Below is a small trained network, with its code and all its weights. Each question gives an input and a class and asks what happens when units are switched off, that is, made to give their printed mean instead of their output.

import numpy as np


def w(rows, s, z=0):
    codes = np.array(rows[::2]) - 128.0
    scale = np.full(codes.shape[1], s)
    scale[-1] = z or s
    return codes * scale


def f(y):
    return np.maximum(y, 0)


def log_softmax(a):
    a = a - a.max(-1, keepdims=True)
    return a - np.log(np.exp(a).sum(-1, keepdims=True))


def net(x, mask):
    res = np.array(x, float).reshape(1, 8) / 4 @ E
    y = f(res @ A[0][:, :-1].T + A[0][:, -1])
    res = res + np.where(mask, y, B[0][:, -1]) @ B[0][:, :-1]
    return log_softmax(res[-1] @ U[:, :-1].T + U[:, -1])


A, B = {}, {}
E = w([
[130,127,130,128,128],'x0',
[129,127,134,129,128],'x1',
[234,165,127,60,18],'x2',
[216,3,117,71,203],'x3',
[103,15,87,210,20],'x4',
[129,128,124,127,127],'x5',
[128,129,124,127,128],'x6',
[246,158,101,254,172],'x7',
],0.0076)
A[0] = w([
[62,224,126,176,68,115],'N0',
[21,93,115,181,230,53],'N1',
[132,153,149,98,162,172],'N2',
[121,77,98,170,94,68],'N3',
[70,97,119,55,137,135],'N4',
[125,189,122,96,165,82],'N5',
[105,182,147,195,103,9],'N6',
[34,97,129,4,83,144],'N7',
[199,149,103,191,143,132],'N8',
[156,200,121,74,205,74],'N9',
[201,159,101,220,159,115],'N10',
[102,163,145,103,185,138],'N11',
[195,6,122,86,190,50],'N12',
[96,39,87,182,50,120],'N13',
[216,152,125,58,20,43],'N14',
[154,167,100,97,109,45],'N15',
],0.014,0.0015)
B[0] = w([
[112,85,48,78,154,208],'N0',
[137,254,147,113,175,244],'N1',
[143,116,128,114,80,165],'N2',
[154,115,160,100,93,185],'N3',
[106,114,123,181,118,199],'N4',
[152,94,145,113,92,171],'N5',
[117,112,87,107,143,174],'N6',
[125,80,128,239,148,249],'N7',
[114,102,138,196,142,188],'N8',
[154,88,170,90,61,199],'N9',
[101,95,144,222,124,204],'N10',
[157,122,158,101,97,175],'N11',
[93,110,38,77,147,236],'N12',
[174,104,192,76,57,236],'N13',
[123,242,146,110,181,226],'N14',
[117,147,141,113,141,157],'N15',
],0.025,0.015)
U = w([
[88,79,152,243,143,251],'0',
[186,82,201,69,70,97],'1',
[67,78,12,60,161,115],'2',
[121,237,175,122,187,27],'3',
],0.011,0.0021)

Each question gives the input, the list of numbers given to net, and the class t.
The units are the neurons (one row each of A and B). Each row of codes is followed by its name. A weight is (code - 128) times the scale printed after its matrix; where a second scale follows, it is the last column's (A, B and U).
mask holds one flag per neuron, in row order. A switched-off neuron (its flag False) gives its mean, the last column of its row in B, instead of its output. The means were averaged over made-up inputs and are rounded, as every weight is.
A unit's drop is (log p(t) with every unit on - log p(t) with that unit switched off) / (log p(t) with every unit on - log p(t) with every unit switched off).
The circuit of an input: a set's keep is (log p(t) with only the set's units on - log p(t) with every unit switched off) / (log p(t) with every unit on - log p(t) with every unit switched off). Starting from the 12 units with the biggest drops (on a tie, the unit counted first), units are removed one at a time, each time the one whose removal leaves the highest keep (on an exact tie, the one counted first), for as long as the keep stays at least 0.8.
circuit, biggest first: the units of the circuit, biggest drop first
most important unit: the unit with the biggest drop
k most important neurons: the k neurons with the biggest drops, biggest first
drop of u: that unit's drop, to one decimal
input [-6,4,-5,8,-5,6,2,-8], class 0: circuit, biggest first -> [N7]
input [7,6,7,0,6,-2,8,-6], class 3: 4 most important neurons -> [N14, N10, N9, N8]
input [-3,-7,-2,-4,-5,5,0,-5], class 0: 2 most important neurons -> [N7, N13]
input [-4,-5,3,-7,-8,-6,7,-6], class 1: 2 most important neurons -> [N9, N12]
input [-5,-4,7,1,-1,2,-5,-6], class 3: 2 most important neurons -> [N14, N10]
input [8,8,-3,7,-8,-5,-1,8], class 0: 3 most important neurons -> [N10, N8, N13]
input [-3,1,7,6,-2,4,2,3], class 3: 2 most important neurons -> [N14, N0]
input [-6,-2,3,4,0,-2,2,2], class 2: 3 most important neurons -> [N1, N12, N7]
input [-2,-1,8,-1,7,-7,-1,4], class 3: 2 most important neurons -> [N14, N9]
input [-8,-4,-7,-8,-2,4,-5,3], class 2: 3 most important neurons -> [N0, N6, N14]
input [5,-8,-8,4,5,4,-8,-7], class 3: 4 most important neurons -> [N1, N10, N8, N13]
input [4,0,3,-2,1,-6,4,-3], class 0: 3 most important neurons -> [N1, N12, N7]
input [-5,-7,-2,8,-3,1,-1,-8], class 0: 2 most important neurons -> [N7, N4]
input [-6,-8,2,-4,2,5,5,3], class 2: most important unit -> N7
input [6,-2,3,0,0,7,-7,-4], class 0: 2 most important neurons -> [N1, N7]
input [1,-4,5,-3,3,-4,-7,3], class 3: drop of N14 -> 2.1
input [-1,6,5,-1,-6,-8,2,-1], class 1: drop of N1 -> 2.1
input [3,-5,-5,-1,7,3,2,-1], class 1: drop of N13 -> 1.0
